Below is a small trained network, with its code and all its weights. Each question gives an input and a class and asks what happens when units are switched off, that is, made to give their printed mean instead of their output.

import numpy as np


def w(rows, s, z=0):
    codes = np.array(rows[::2]) - 128.0
    scale = np.full(codes.shape[1], s)
    scale[-1] = z or s
    return codes * scale


def norm(h):
    return h / np.sqrt((h * h).mean(-1, keepdims=True) + 1e-5)


def f(y):
    return y / 2 * (1 + np.tanh(0.7978845608 * (y + 0.044715 * y**3)))


def log_softmax(a):
    a = a - a.max(-1, keepdims=True)
    return a - np.log(np.exp(a).sum(-1, keepdims=True))


def net(x, mask):
    res = np.array(x, float).reshape(1, 5) / 4 @ E
    u = 0
    for l in range(3):
        y = f(norm(res) @ A[l][:, :-1].T + A[l][:, -1])
        res = res + np.where(mask[u : u + 7], y, B[l][:, -1]) @ B[l][:, :-1]
        u += 7
    return log_softmax(norm(res)[-1] @ U[:, :-1].T + U[:, -1])


A, B = {}, {}
E = w([
[167,118,132,84,128,79,86],'x0',
[56,144,191,55,163,72,198],'x1',
[126,137,169,207,65,58,136],'x2',
[77,121,70,106,86,112,113],'x3',
[110,3,115,163,172,104,131],'x4',
],0.0037)
A[0] = w([
[129,242,130,60,60,161,109,2],'L0N0',
[33,108,46,86,34,117,108,9],'L0N1',
[135,134,199,211,50,55,120,29],'L0N2',
[76,135,114,167,110,214,241,57],'L0N3',
[205,121,254,158,183,181,144,57],'L0N4',
[82,141,113,194,116,204,207,27],'L0N5',
[205,106,136,45,119,37,60,54],'L0N6',
],0.0054,0.0022)
B[0] = w([
[163,164,180,168,136,164,166,251],'L0N0',
[220,200,80,159,228,39,155,181],'L0N1',
[47,152,65,127,99,179,128,222],'L0N2',
[127,157,179,131,164,88,50,212],'L0N3',
[128,193,2,126,143,33,132,232],'L0N4',
[138,143,147,122,184,80,14,179],'L0N5',
[62,182,169,211,211,145,59,180],'L0N6',
],0.0069,0.0018)
A[1] = w([
[139,95,115,139,122,144,144,110],'L1N0',
[195,127,103,22,227,212,107,119],'L1N1',
[164,136,159,155,94,72,100,82],'L1N2',
[75,165,179,167,189,131,5,37],'L1N3',
[203,105,56,219,99,254,88,84],'L1N4',
[152,126,107,13,184,216,86,2],'L1N5',
[76,126,188,114,137,121,218,121],'L1N6',
],0.0044,0.0035)
B[1] = w([
[141,123,139,122,122,126,135,109],'L1N0',
[12,178,105,255,8,78,132,230],'L1N1',
[84,132,93,135,129,110,145,111],'L1N2',
[79,104,188,99,143,134,58,165],'L1N3',
[165,139,164,19,62,44,63,250],'L1N4',
[48,109,109,194,77,48,158,125],'L1N5',
[169,134,114,89,75,144,91,158],'L1N6',
],0.0052,0.0024)
A[2] = w([
[164,170,55,149,175,77,151,34],'L2N0',
[202,119,161,13,106,102,116,158],'L2N1',
[57,142,190,91,150,89,203,96],'L2N2',
[76,194,126,183,28,147,121,251],'L2N3',
[144,1,112,148,179,95,133,130],'L2N4',
[73,139,169,30,166,106,222,104],'L2N5',
[91,23,116,138,119,107,131,109],'L2N6',
],0.0055,0.0026)
B[2] = w([
[184,131,64,132,149,71,165,146],'L2N0',
[122,59,155,93,101,115,152,146],'L2N1',
[180,94,69,138,86,123,53,165],'L2N2',
[108,48,131,116,169,140,170,253],'L2N3',
[141,254,191,120,105,156,171,167],'L2N4',
[186,91,104,161,76,131,66,167],'L2N5',
[128,177,149,110,128,201,174,152],'L2N6',
],0.0069,0.0053)
U = w([
[205,48,119,84,24,108,55,163],'0',
[167,208,27,162,163,35,168,147],'1',
[155,205,230,115,100,217,217,149],'2',
[19,46,87,169,103,156,177,159],'3',
[87,159,188,155,199,112,11,133],'4',
[146,68,144,85,211,150,146,144],'5',
[147,81,136,59,190,144,152,2],'6',
[158,64,143,90,189,149,152,10],'7',
],0.012,0.0081)

Each question gives the input, the list of numbers given to net, and the class t.
The units are the neurons (one row each of A and B). Each row of codes is followed by its name. A weight is (code - 128) times the scale printed after its matrix; where a second scale follows, it is the last column's (A, B and U).
mask holds one flag per neuron, layer by layer. A switched-off neuron (its flag False) gives its mean, the last column of its row in B, instead of its output. The means were averaged over made-up inputs and are rounded, as every weight is.
A unit's drop is (log p(t) with every unit on - log p(t) with that unit switched off) / (log p(t) with every unit on - log p(t) with every unit switched off).
The circuit of an input: a set's keep is (log p(t) with only the set's units on - log p(t) with every unit switched off) / (log p(t) with every unit on - log p(t) with every unit switched off). Starting from the 12 units with the biggest drops (on a tie, the unit counted first), units are removed one at a time, each time the one whose removal leaves the highest keep (on an exact tie, the one counted first), for as long as the keep stays at least 0.8.
circuit, biggest first: the units of the circuit, biggest drop first
k most important neurons: the k neurons with the biggest drops, biggest first
k most important neurons of layer l: the k neurons of layer l with the biggest drops, biggest first
input [-7,-5,-4,-7,0], class 1: 2 most important neurons => L0N4; L0N6
input [-1,-7,-6,-4,8], class 2: 2 most important neurons => L2N4; L2N6
input [3,-2,8,-7,-5], class 3: 3 most important neurons => L0N2; L2N3; L0N1
input [-2,0,-8,5,-3], class 3: circuit, biggest first => L1N1; L2N3
input [-1,1,-1,8,4], class 1: circuit, biggest first => L0N1
input [-7,2,5,-2,-6], class 4: 2 most important neurons of layer 1 => L1N3; L1N1
input [-7,6,4,-1,4], class 4: 3 most important neurons => L0N3; L0N5; L1N4
input [6,-3,2,5,-1], class 4: 2 most important neurons of layer 0 => L0N6; L0N4
input [-4,-4,3,3,5], class 2: 2 most important neurons => L2N4; L0N4
input [-4,7,-3,7,-5], class 0: 2 most important neurons => L2N5; L0N4
input [-8,7,1,1,6], class 4: 2 most important neurons => L0N3; L0N5
input [8,0,-8,3,-6], class 3: 2 most important neurons => L1N1; L2N3
input [3,1,-7,-6,8], class 2: 2 most important neurons of layer 0 => L0N1; L0N2
input [0,-5,-1,-4,7], class 2: circuit, biggest first => L2N4
input [3,5,-3,6,-7], class 2: 3 most important neurons of layer 0 => L0N0; L0N4; L0N5
input [-6,1,-8,-3,3], class 3: 2 most important neurons => L1N1; L0N6
input [-1,0,-3,-5,8], class 2: 2 most important neurons => L2N4; L0N1
input [6,4,4,2,1], class 4: 2 most important neurons => L0N6; L1N1
input [-5,7,8,6,-6], class 3: 3 most important neurons of layer 2 => L2N3; L2N4; L2N0
input [7,-2,3,-6,-2], class 4: circuit, biggest first => L0N6
input [-3,6,7,0,8], class 2: circuit, biggest first => L2N4; L2N6; L1N1
input [5,-3,1,4,-7], class 2: 2 most important neurons => L0N0; L0N4
input [-8,-3,4,-6,-2], class 4: 3 most important neurons => L0N5; L0N3; L1N3
input [-1,-3,-5,-4,-4], class 3: 3 most important neurons => L1N1; L0N1; L2N3
input [0,-7,1,-8,5], class 1: 2 most important neurons of layer 2 => L2N0; L2N5
input [-3,-6,-7,-5,2], class 3: 3 most important neurons of layer 2 => L2N3; L2N2; L2N5
input [-4,-3,8,1,-5], class 3: circuit, biggest first => L2N3
input [4,5,-8,-8,1], class 1: 2 most important neurons of layer 0 => L0N4; L0N2
